Below are the code and all the weights of a small trained network. Each question names an input and a class and asks about switching units off, where a switched-off unit gives its printed mean instead of its output.

import numpy as np


def w(rows, s, z=0):
    codes = np.array(rows[::2]) - 128.0
    scale = np.full(codes.shape[1], s)
    scale[-1] = z or s
    return codes * scale


def f(y):
    return y / 2 * (1 + np.tanh(0.7978845608 * (y + 0.044715 * y**3)))


def log_softmax(a):
    a = a - a.max(-1, keepdims=True)
    return a - np.log(np.exp(a).sum(-1, keepdims=True))


def net(x, mask):
    res = np.array(x, float).reshape(1, 7) / 4 @ E
    y = f(res @ A[0][:, :-1].T + A[0][:, -1])
    res = res + np.where(mask, y, B[0][:, -1]) @ B[0][:, :-1]
    return log_softmax(res[-1] @ U[:, :-1].T + U[:, -1])


A, B = {}, {}
E = w([
[116,96,86,127,71,135,141,116,139,234,108],'x0',
[174,141,94,149,138,131,107,152,220,137,77],'x1',
[47,138,250,19,73,122,62,67,48,128,128],'x2',
[141,158,191,172,44,215,198,173,94,207,197],'x3',
[143,169,151,130,134,95,44,107,127,100,127],'x4',
[101,254,146,120,196,183,191,120,164,153,154],'x5',
[194,149,101,142,113,96,174,65,113,114,71],'x6',
],0.0066)
A[0] = w([
[221,83,128,141,81,71,115,116,112,84,45,99],'neuron 1',
[213,139,43,185,136,74,161,23,166,99,80,110],'neuron 2',
[167,207,115,150,179,93,139,45,157,116,89,68],'neuron 3',
[164,172,132,119,164,106,164,109,105,54,147,237],'neuron 4',
[96,120,168,65,127,98,64,124,120,79,153,198],'neuron 5',
[149,48,128,92,51,96,86,97,94,203,93,72],'neuron 6',
[157,31,96,129,103,44,118,106,86,86,69,160],'neuron 7',
[184,141,95,218,143,156,170,211,175,134,146,158],'neuron 8',
[105,128,144,80,141,91,60,109,119,58,139,141],'neuron 9',
[96,159,103,116,222,124,198,121,116,122,138,249],'neuron 10',
[120,123,27,183,139,154,210,137,205,242,68,190],'neuron 11',
[211,141,74,224,145,171,180,237,168,144,148,177],'neuron 12',
[151,107,99,208,167,116,116,201,200,81,140,105],'neuron 13',
[146,80,109,117,57,139,101,153,165,215,72,254],'neuron 14',
[152,253,173,121,135,159,97,118,198,111,114,208],'neuron 15',
[110,112,143,110,129,62,34,126,98,114,132,174],'neuron 16',
[157,178,147,144,110,159,127,86,95,167,135,63],'neuron 17',
],0.0066,0.0035)
B[0] = w([
[101,61,62,94,166,75,72,84,108,83,56,198],'neuron 1',
[115,52,81,82,186,114,65,93,112,68,81,215],'neuron 2',
[60,49,105,62,159,85,135,80,80,67,35,164],'neuron 3',
[117,69,113,105,161,150,88,90,166,77,66,187],'neuron 4',
[147,94,85,130,179,139,64,112,137,66,105,216],'neuron 5',
[190,157,121,171,102,221,101,173,213,134,167,203],'neuron 6',
[106,57,69,69,192,120,66,83,152,60,63,232],'neuron 7',
[143,166,169,185,78,187,126,169,176,133,169,224],'neuron 8',
[193,110,89,160,117,109,113,163,189,123,131,198],'neuron 9',
[185,86,117,167,167,170,62,125,187,101,123,192],'neuron 10',
[190,124,56,175,156,147,14,129,254,57,107,254],'neuron 11',
[197,205,134,191,72,216,111,193,214,144,217,255],'neuron 12',
[176,186,176,173,57,197,162,206,212,179,210,195],'neuron 13',
[153,149,115,176,124,162,39,142,209,79,113,219],'neuron 14',
[44,70,143,28,209,124,138,68,105,70,71,198],'neuron 15',
[167,140,78,135,142,155,66,151,185,98,123,207],'neuron 16',
[95,129,153,122,110,138,187,146,74,192,157,143],'neuron 17',
],0.0066,0.0073)
U = w([
[51,160,214,73,104,153,232,92,24,186,155,145],'0',
[179,198,128,215,49,180,143,194,184,178,212,135],'1',
[112,63,70,107,217,98,84,92,162,60,21,176],'2',
[132,184,34,190,167,5,255,229,87,235,46,3],'3',
],0.0084,0.0075)

Each question gives the input, the list of numbers given to net, and the class t.
The units are the neurons (one row each of A and B). Each row of codes is followed by its name. A weight is (code - 128) times the scale printed after its matrix; where a second scale follows, it is the last column's (A, B and U).
mask holds one flag per neuron, in row order. A switched-off neuron (its flag False) gives its mean, the last column of its row in B, instead of its output. The means were averaged over made-up inputs and are rounded, as every weight is.
A unit's drop is (log p(t) with every unit on - log p(t) with that unit switched off) / (log p(t) with every unit on - log p(t) with every unit switched off).
unit that matters most: the unit with the biggest drop
k most important neurons: the k neurons with the biggest drops, biggest first
drop of u: that unit's drop, to one decimal
input [-7,7,-4,1,0,7,-2], class 1: unit that matters most	neuron 12
input [-5,6,-7,0,-7,7,6], class 1: 2 most important neurons	(neuron 12; neuron 13)
input [3,-2,4,4,-8,7,-4], class 0: 2 most important neurons	(neuron 12; neuron 6)
input [7,3,-3,-1,1,2,3], class 1: 2 most important neurons	(neuron 12; neuron 7)
input [2,1,7,5,-8,-4,3], class 1: 2 most important neurons	(neuron 6; neuron 14)
input [5,-4,6,-1,-4,2,-2], class 0: 2 most important neurons	(neuron 11; neuron 12)
input [6,-4,-6,-2,-1,5,4], class 1: 3 most important neurons	(neuron 12; neuron 7; neuron 8)
input [7,-5,4,3,3,-6,2], class 1: 2 most important neurons	(neuron 6; neuron 2)
input [4,-5,2,-3,-6,4,-3], class 0: drop of neuron 7	0.2
input [-1,-2,2,2,-1,5,3], class 0: drop of neuron 7	0.1
input [-4,-2,3,4,-3,1,-8], class 0: drop of neuron 12	0.1
input [-7,-4,-1,6,4,3,1], class 0: drop of neuron 11	0.2
